Below are the code and all the weights of a small trained network. Each question names an input and a target symbol and asks about switching units off, where a switched-off unit gives its printed mean instead of its output.

import numpy as np


def w(rows, s, z=0):
    codes = np.array(rows[::2]) - 128.0
    scale = np.full(codes.shape[1], s)
    scale[-1] = z or s
    return codes * scale


def f(y):
    return np.maximum(y, 0)


def softmax(a):
    e = np.exp(a - a.max(-1, keepdims=True))
    return e / e.sum(-1, keepdims=True)


def log_softmax(a):
    a = a - a.max(-1, keepdims=True)
    return a - np.log(np.exp(a).sum(-1, keepdims=True))


def net(x, mask):
    ids = ['ΔΞΠΣΦΨαβεζθλμτω'.index(c) for c in x.split()]
    T = len(ids)
    res = E[ids] + P[:T]
    r = res
    for j in range(3):
        rows = slice(3 * j, 3 * j + 3)
        q, k, v = (r @ M[0][rows].T for M in (Q, K, V))
        z = softmax(np.where(np.tri(T) > 0, q @ k.T / 3**0.5, -1e9)) @ v
        o = O[0][rows]
        res = res + np.where(mask[j], z, o[:, -1]) @ o[:, :-1]
    y = f(res @ A[0][:, :-1].T + A[0][:, -1])
    res = res + np.where(mask[3:11], y, B[0][:, -1]) @ B[0][:, :-1]
    return log_softmax(res[-1] @ U[:, :-1].T + U[:, -1])


Q, K, V, O, A, B = {}, {}, {}, {}, {}, {}
E = w([
[160,186,107,112],'Δ',
[154,251,128,160],'Ξ',
[138,156,136,113],'Π',
[162,94,145,133],'Σ',
[152,79,93,72],'Φ',
[140,152,140,115],'Ψ',
[171,146,80,62],'α',
[76,86,177,159],'β',
[57,151,65,160],'ε',
[136,95,137,137],'ζ',
[129,106,185,192],'θ',
[47,176,66,136],'λ',
[153,40,145,102],'μ',
[109,129,79,161],'τ',
[165,162,173,219],'ω',
],0.02)
P = w([
[163,81,126,225],'0',
[140,89,138,196],'1',
[195,48,160,181],'2',
[134,110,148,146],'3',
[122,111,142,131],'4',
[152,111,158,121],'5',
[139,129,161,92],'6',
[116,153,156,63],'7',
[167,117,165,78],'8',
[165,129,177,50],'9',
[169,122,179,55],'10',
[247,18,155,137],'11',
[255,27,169,128],'12',
[183,59,132,136],'13',
],0.0089)
Q[0] = w([
[76,113,65,79],'h1',
[226,81,107,151],'h1',
[96,151,41,193],'h1',
[150,121,187,254],'h2',
[154,147,80,206],'h2',
[207,213,69,144],'h2',
[102,70,155,116],'h3',
[178,123,187,75],'h3',
[8,109,171,110],'h3',
],0.0093)
K[0] = w([
[122,122,13,168],'h1',
[202,83,61,126],'h1',
[235,158,135,214],'h1',
[196,110,140,227],'h2',
[193,157,57,127],'h2',
[205,209,89,115],'h2',
[115,68,53,183],'h3',
[140,157,58,68],'h3',
[2,110,86,154],'h3',
],0.0098)
V[0] = w([
[69,102,177,20],'h1',
[142,176,198,107],'h1',
[160,46,109,121],'h1',
[84,111,115,30],'h2',
[110,110,159,69],'h2',
[112,37,25,193],'h2',
[129,176,81,143],'h3',
[2,31,82,180],'h3',
[130,84,111,196],'h3',
],0.0092)
O[0] = w([
[62,42,1,197,25],'h1',
[129,145,79,186,125],'h1',
[61,236,121,100,147],'h1',
[215,63,147,195,2],'h2',
[189,111,110,181,66],'h2',
[219,140,126,4,149],'h2',
[210,133,106,100,140],'h3',
[209,13,102,188,99],'h3',
[127,164,199,58,175],'h3',
],0.006,0.0068)
A[0] = w([
[121,165,143,214,206],'n1',
[118,40,183,133,4],'n2',
[218,206,149,136,89],'n3',
[126,165,219,244,25],'n4',
[104,95,222,204,136],'n5',
[47,2,119,120,92],'n6',
[139,228,216,208,247],'n7',
[120,167,55,139,69],'n8',
],0.011,0.002)
B[0] = w([
[123,178,108,23,158],'n1',
[23,173,147,139,146],'n2',
[85,164,39,119,201],'n3',
[250,203,177,122,178],'n4',
[60,48,65,149,155],'n5',
[220,191,149,159,146],'n6',
[118,30,121,180,253],'n7',
[151,92,204,148,138],'n8',
],0.013,0.014)
U = w([
[129,16,129,142,184],'Δ',
[201,78,83,185,253],'Ξ',
[76,172,183,188,153],'Π',
[144,100,114,133,160],'Σ',
[153,215,121,187,28],'Φ',
[140,117,132,131,15],'Ψ',
[136,114,127,129,9],'α',
[58,121,68,143,164],'β',
[130,133,134,147,100],'ε',
[108,105,151,101,135],'ζ',
[172,53,95,101,88],'θ',
[135,128,152,125,107],'λ',
[133,191,116,78,84],'μ',
[186,58,125,48,229],'τ',
[123,186,252,94,229],'ω',
],0.013,0.0024)

Each question gives the input, a string of symbols that net reads in full, and the target symbol t.
The units are the heads (3 rows each of Q, K, V and O) and the neurons (one row each of A and B). Each row of codes is followed by its name. A weight is (code - 128) times the scale printed after its matrix; where a second scale follows, it is the last column's (O, A, B and U).
mask holds one flag per unit, heads first, then neurons. A switched-off unit (its flag False) gives its mean, the last column of its rows in O or B, instead of its output. The means were averaged over made-up inputs and are rounded, as every weight is.
A unit's drop is (log p(t) with every unit on - log p(t) with that unit switched off) / (log p(t) with every unit on - log p(t) with every unit switched off).
The circuit of an input: a set's keep is (log p(t) with only the set's units on - log p(t) with every unit switched off) / (log p(t) with every unit on - log p(t) with every unit switched off). Starting from all 11 units, units are removed one at a time, each time the one whose removal leaves the highest keep (on an exact tie, the one counted first), for as long as the keep stays at least 0.8.
units of the circuit, in order: the units of the circuit, biggest drop first
most important unit: the unit with the biggest drop
top k neurons: the k neurons with the biggest drops, biggest first
which heads matter: for each layer, one digit per head in row order, 1 if its drop is at least 0.15 and else 0, layers parted by /
drop when u is switched off: that unit's drop, to one decimal
input λ ω Ξ Φ ω τ Σ, target ω: most important unit => n7
input τ τ τ, target μ: top 3 neurons => n7, n3, n5
input τ ζ λ, target μ: units of the circuit, in order => n7, h2
input τ β Π Δ, target β: units of the circuit, in order => n4, n3
input ω Σ ω Ψ ζ, target ω: units of the circuit, in order => n7, n3
input Σ λ Σ Σ λ ε μ, target ω: top 2 neurons => n2, n7
input ω ω θ Ψ, target β: which heads matter => 110
input Δ α θ Ξ Σ μ Δ θ ω β, target Π: which heads matter => 100
input Φ ω Σ, target ω: units of the circuit, in order => h2, n7
input ε Ψ α τ μ λ Ψ θ, target Δ: top 2 neurons => n5, n3
input τ ε θ α ζ ω, target Ξ: top 4 neurons => n7, n4, n5, n2
input ε ω ε ω Ξ Ξ θ τ β, target Π: top 2 neurons => n2, n7
input τ Ψ ε τ, target μ: top 2 neurons => n7, n5
input τ Σ ε Ψ ε ω ζ, target ω: units of the circuit, in order => n7
input Π τ ε ε Δ, target β: top 3 neurons => n4, n3, n6
input ε ω Ψ μ, target ω: drop when n2 is switched off => 0.4
input λ ω ε ω ω, target Ξ: drop when n5 is switched off => 0.2
input μ ε τ θ, target Δ: drop when n1 is switched off => 0.1
